Here is a tiny trained network, its code and every weight. The questions are about switching its units off for an input and a class, where a switched-off unit gives its printed mean instead of its output.

import numpy as np


def w(rows, s, z=0):
    codes = np.array(rows[::2]) - 128.0
    scale = np.full(codes.shape[1], s)
    scale[-1] = z or s
    return codes * scale


def norm(h):
    return h / np.sqrt((h * h).mean(-1, keepdims=True) + 1e-5)


def f(y):
    return y / 2 * (1 + np.tanh(0.7978845608 * (y + 0.044715 * y**3)))


def log_softmax(a):
    a = a - a.max(-1, keepdims=True)
    return a - np.log(np.exp(a).sum(-1, keepdims=True))


def net(x, mask):
    res = np.array(x, float).reshape(1, 6) / 4 @ E
    u = 0
    for l in range(4):
        y = f(norm(res) @ A[l][:, :-1].T + A[l][:, -1])
        res = res + np.where(mask[u : u + 6], y, B[l][:, -1]) @ B[l][:, :-1]
        u += 6
    return log_softmax(norm(res)[-1] @ U[:, :-1].T + U[:, -1])


A, B = {}, {}
E = w([
[155,136,115,238,60,211],'x0',
[110,95,2,102,215,225],'x1',
[127,128,128,127,126,131],'x2',
[131,132,131,129,132,130],'x3',
[126,118,125,132,127,123],'x4',
[114,244,13,193,176,30],'x5',
],0.0032)
A[0] = w([
[93,105,143,67,124,95,202],'0.n0',
[106,231,168,195,50,9,119],'0.n1',
[41,200,134,158,125,48,6],'0.n2',
[135,177,105,189,28,119,50],'0.n3',
[183,125,241,66,3,132,126],'0.n4',
[54,145,130,74,102,185,59],'0.n5',
],0.005,0.0021)
B[0] = w([
[178,106,154,61,151,58,179],'0.n0',
[226,71,114,136,100,133,252],'0.n1',
[152,145,144,91,70,133,155],'0.n2',
[164,230,77,168,106,131,164],'0.n3',
[3,180,124,188,148,119,252],'0.n4',
[172,72,172,120,109,162,124],'0.n5',
],0.0048,0.0034)
A[1] = w([
[86,92,136,248,119,247,134],'1.n0',
[87,51,159,2,79,244,6],'1.n1',
[78,212,99,49,151,174,72],'1.n2',
[99,139,181,55,103,119,119],'1.n3',
[161,195,105,250,138,60,228],'1.n4',
[83,181,44,113,156,121,21],'1.n5',
],0.0045,0.0016)
B[1] = w([
[179,181,111,42,3,208,233],'1.n0',
[226,70,96,94,217,83,193],'1.n1',
[110,50,121,154,117,53,134],'1.n2',
[70,136,52,174,191,180,149],'1.n3',
[95,76,186,93,158,166,255],'1.n4',
[78,108,12,123,192,30,142],'1.n5',
],0.0042,0.003)
A[2] = w([
[169,179,117,254,140,133,4],'2.n0',
[90,110,180,119,113,51,119],'2.n1',
[142,141,131,82,139,122,88],'2.n2',
[167,149,106,187,69,140,34],'2.n3',
[201,174,145,110,102,84,129],'2.n4',
[65,88,192,146,143,101,115],'2.n5',
],0.0077,0.0032)
B[2] = w([
[120,153,133,231,137,162,202],'2.n0',
[181,194,80,37,167,203,249],'2.n1',
[118,77,180,197,94,190,134],'2.n2',
[145,121,142,199,191,106,235],'2.n3',
[154,109,188,75,67,67,235],'2.n4',
[96,204,112,69,253,196,214],'2.n5',
],0.0058,0.0019)
A[3] = w([
[23,164,190,174,64,176,12],'3.n0',
[63,159,51,224,110,170,2],'3.n1',
[117,111,144,101,104,62,3],'3.n2',
[124,54,111,106,192,97,34],'3.n3',
[2,169,111,58,152,84,83],'3.n4',
[207,113,144,145,86,194,16],'3.n5',
],0.0076,0.0024)
B[3] = w([
[80,19,223,129,109,90,195],'3.n0',
[119,192,218,26,196,155,208],'3.n1',
[197,138,85,38,119,71,107],'3.n2',
[92,65,190,187,126,44,201],'3.n3',
[141,169,67,207,87,166,251],'3.n4',
[91,140,2,122,95,103,202],'3.n5',
],0.0069,0.0031)
U = w([
[96,217,147,84,207,197,253],'0',
[120,18,164,108,190,100,148],'1',
[209,155,153,47,87,67,138],'2',
[99,136,22,187,167,69,45],'3',
[77,88,246,149,57,170,102],'4',
[137,79,40,81,46,215,54],'5',
[173,195,154,250,61,104,30],'6',
],0.013,0.0027)

Each question gives the input, the list of numbers given to net, and the class t.
The units are the neurons (one row each of A and B). Each row of codes is followed by its name. A weight is (code - 128) times the scale printed after its matrix; where a second scale follows, it is the last column's (A, B and U).
mask holds one flag per neuron, layer by layer. A switched-off neuron (its flag False) gives its mean, the last column of its row in B, instead of its output. The means were averaged over made-up inputs and are rounded, as every weight is.
A unit's drop is (log p(t) with every unit on - log p(t) with that unit switched off) / (log p(t) with every unit on - log p(t) with every unit switched off).
The circuit of an input: a set's keep is (log p(t) with only the set's units on - log p(t) with every unit switched off) / (log p(t) with every unit on - log p(t) with every unit switched off). Starting from the 12 units with the biggest drops (on a tie, the unit counted first), units are removed one at a time, each time the one whose removal leaves the highest keep (on an exact tie, the one counted first), for as long as the keep stays at least 0.8.
circuit, biggest first: the units of the circuit, biggest drop first
unit that matters most: the unit with the biggest drop
k most important neurons: the k neurons with the biggest drops, biggest first
top k neurons in layer l: the k neurons of layer l with the biggest drops, biggest first
drop of u: that unit's drop, to one decimal
input [5,8,-2,3,-3,8], class 0: circuit, biggest first	(3.n1)
input [-1,-8,7,8,-6,-4], class 0: circuit, biggest first	(2.n5 0.n4)
input [0,2,-6,3,2,-2], class 1: 4 most important neurons	(1.n1 0.n4 0.n3 0.n1)
input [0,6,0,-5,6,-2], class 1: 2 most important neurons	(1.n1 3.n3)
input [-8,6,-7,-7,-6,0], class 1: 4 most important neurons	(0.n4 3.n3 3.n5 0.n3)
input [-6,0,2,-6,7,4], class 2: top 3 neurons in layer 0	(0.n4 0.n2 0.n0)
input [1,1,5,3,-5,4], class 0: 2 most important neurons	(0.n0 1.n1)
input [-4,1,-7,-2,-6,0], class 1: 2 most important neurons	(0.n4 0.n0)
input [-1,0,7,-5,-3,-2], class 0: circuit, biggest first	(0.n4 2.n5)
input [0,3,-6,5,-3,-3], class 1: 3 most important neurons	(1.n1 0.n4 0.n3)
input [-8,8,8,3,-7,-1], class 1: 2 most important neurons	(0.n4 3.n3)
input [-6,3,4,2,1,0], class 1: 2 most important neurons	(0.n4 3.n3)
input [-4,4,5,1,-3,2], class 3: 2 most important neurons	(0.n1 3.n4)
input [-1,-3,-6,3,1,2], class 2: unit that matters most	2.n4
input [-3,1,8,3,-5,2], class 3: top 2 neurons in layer 1	(1.n0 1.n2)
input [-8,-3,0,2,5,8], class 2: top 2 neurons in layer 0	(0.n4 0.n1)
input [-4,3,6,8,-3,-1], class 1: drop of 0.n4	0.8
input [-7,-7,-7,7,-5,-3], class 0: drop of 1.n3	0.0
input [-7,4,-6,6,3,3], class 3: drop of 3.n4	0.3
input [-6,-8,-4,6,-7,-3], class 0: unit that matters most	0.n4
